Here is a tiny trained network, its code and every weight. The questions are about switching its units off for an input and a target symbol, where a switched-off unit gives its printed mean instead of its output.

import numpy as np


def w(rows, s, z=0):
    codes = np.array(rows[::2]) - 128.0
    scale = np.full(codes.shape[1], s)
    scale[-1] = z or s
    return codes * scale


def f(y):
    return np.maximum(y, 0)


def softmax(a):
    e = np.exp(a - a.max(-1, keepdims=True))
    return e / e.sum(-1, keepdims=True)


def log_softmax(a):
    a = a - a.max(-1, keepdims=True)
    return a - np.log(np.exp(a).sum(-1, keepdims=True))


def net(x, mask):
    ids = ['Ξβγημτψ'.index(c) for c in x.split()]
    T = len(ids)
    res = E[ids] + P[:T]
    r = res
    for j in range(3):
        rows = slice(3 * j, 3 * j + 3)
        q, k, v = (r @ M[0][rows].T for M in (Q, K, V))
        z = softmax(np.where(np.tri(T) > 0, q @ k.T / 3**0.5, -1e9)) @ v
        o = O[0][rows]
        res = res + np.where(mask[j], z, o[:, -1]) @ o[:, :-1]
    y = f(res @ A[0][:, :-1].T + A[0][:, -1])
    res = res + np.where(mask[3:7], y, B[0][:, -1]) @ B[0][:, :-1]
    return log_softmax(res[-1] @ U[:, :-1].T + U[:, -1])


Q, K, V, O, A, B = {}, {}, {}, {}, {}, {}
E = w([
[98,134,55,100],'Ξ',
[128,179,108,142],'β',
[138,163,157,172],'γ',
[125,200,118,130],'η',
[70,31,148,91],'μ',
[126,248,127,149],'τ',
[85,184,131,27],'ψ',
],0.017)
P = w([
[156,93,104,40],'0',
[64,192,125,168],'1',
[47,194,150,150],'2',
[48,201,167,115],'3',
[74,201,165,74],'4',
[158,196,135,1],'5',
],0.0043)
Q[0] = w([
[192,48,182,172],'H1',
[133,110,35,168],'H1',
[174,120,207,94],'H1',
[86,170,176,110],'H2',
[132,157,130,45],'H2',
[124,114,166,138],'H2',
[116,5,155,67],'H3',
[160,188,194,137],'H3',
[63,131,146,139],'H3',
],0.014)
K[0] = w([
[202,149,177,144],'H1',
[90,193,115,84],'H1',
[160,102,181,150],'H1',
[126,99,177,183],'H2',
[68,101,141,161],'H2',
[129,127,103,155],'H2',
[31,92,72,83],'H3',
[90,143,248,145],'H3',
[123,163,81,99],'H3',
],0.016)
V[0] = w([
[233,154,86,79],'H1',
[114,226,26,127],'H1',
[178,166,111,78],'H1',
[55,200,92,212],'H2',
[2,107,203,130],'H2',
[161,252,186,115],'H2',
[32,56,160,87],'H3',
[144,100,186,94],'H3',
[255,155,228,156],'H3',
],0.0095)
O[0] = w([
[29,164,169,119,111],'H1',
[73,81,59,186,254],'H1',
[56,117,169,104,151],'H1',
[208,174,76,180,225],'H2',
[157,82,27,85,181],'H2',
[182,102,92,255,213],'H2',
[229,80,68,117,71],'H3',
[146,97,74,93,71],'H3',
[66,85,115,46,75],'H3',
],0.0087,0.0061)
A[0] = w([
[59,128,132,157,155],'N1',
[94,131,247,149,45],'N2',
[64,5,135,177,3],'N3',
[123,52,227,180,169],'N4',
],0.017,0.0039)
B[0] = w([
[131,80,121,103,248],'N1',
[90,137,209,146,143],'N2',
[91,189,255,14,143],'N3',
[92,137,45,149,140],'N4',
],0.021,0.012)
U = w([
[5,109,98,106,215],'Ξ',
[179,121,84,186,207],'β',
[218,170,145,201,253],'γ',
[133,146,135,156,35],'η',
[132,77,164,118,11],'μ',
[118,163,158,154,32],'τ',
[100,147,133,97,33],'ψ',
],0.011,0.0053)

Each question gives the input, a string of symbols that net reads in full, and the target symbol t.
The units are the heads (3 rows each of Q, K, V and O) and the neurons (one row each of A and B). Each row of codes is followed by its name. A weight is (code - 128) times the scale printed after its matrix; where a second scale follows, it is the last column's (O, A, B and U).
mask holds one flag per unit, heads first, then neurons. A switched-off unit (its flag False) gives its mean, the last column of its rows in O or B, instead of its output. The means were averaged over made-up inputs and are rounded, as every weight is.
A unit's drop is (log p(t) with every unit on - log p(t) with that unit switched off) / (log p(t) with every unit on - log p(t) with every unit switched off).
The circuit of an input: a set's keep is (log p(t) with only the set's units on - log p(t) with every unit switched off) / (log p(t) with every unit on - log p(t) with every unit switched off). Starting from all 7 units, units are removed one at a time, each time the one whose removal leaves the highest keep (on an exact tie, the one counted first), for as long as the keep stays at least 0.8.
units of the circuit, in order: the units of the circuit, biggest drop first
top k neurons: the k neurons with the biggest drops, biggest first
which heads matter: for each layer, one digit per head in row order, 1 if its drop is at least 0.15 and else 0, layers parted by /
drop of u: that unit's drop, to one decimal
input γ Ξ Ξ, target β: units of the circuit, in order	(H3)
input τ η τ, target β: top 3 neurons	(N1, N3, N2)
input τ ψ β τ Ξ ψ, target β: which heads matter	010
input ψ τ Ξ Ξ ψ β, target Ξ: which heads matter	101
input ψ ψ τ Ξ η ψ, target γ: which heads matter	011
input Ξ β γ, target Ξ: which heads matter	101
input γ Ξ γ Ξ, target β: which heads matter	011
input μ τ τ, target τ: units of the circuit, in order	(H1, H3, N2)
input η β τ η τ μ, target μ: which heads matter	001
input β η μ, target μ: which heads matter	111
input γ τ μ, target γ: top 2 neurons	(N1, N3)
input τ τ ψ β μ, target ψ: which heads matter	001
input ψ μ ψ η τ τ, target ψ: which heads matter	111
input Ξ μ Ξ η τ β, target Ξ: which heads matter	011
input Ξ ψ μ τ γ ψ, target ψ: top neuron	(N1)
input η ψ β β τ, target Ξ: top 2 neurons	(N1, N2)
input ψ τ τ τ η γ, target Ξ: top 3 neurons	(N4, N3, N1)
input η τ β γ μ, target γ: drop of N2	0.0
input β Ξ μ ψ μ, target β: drop of H2	-0.3
input η ψ η ψ μ, target ψ: drop of H3	0.3
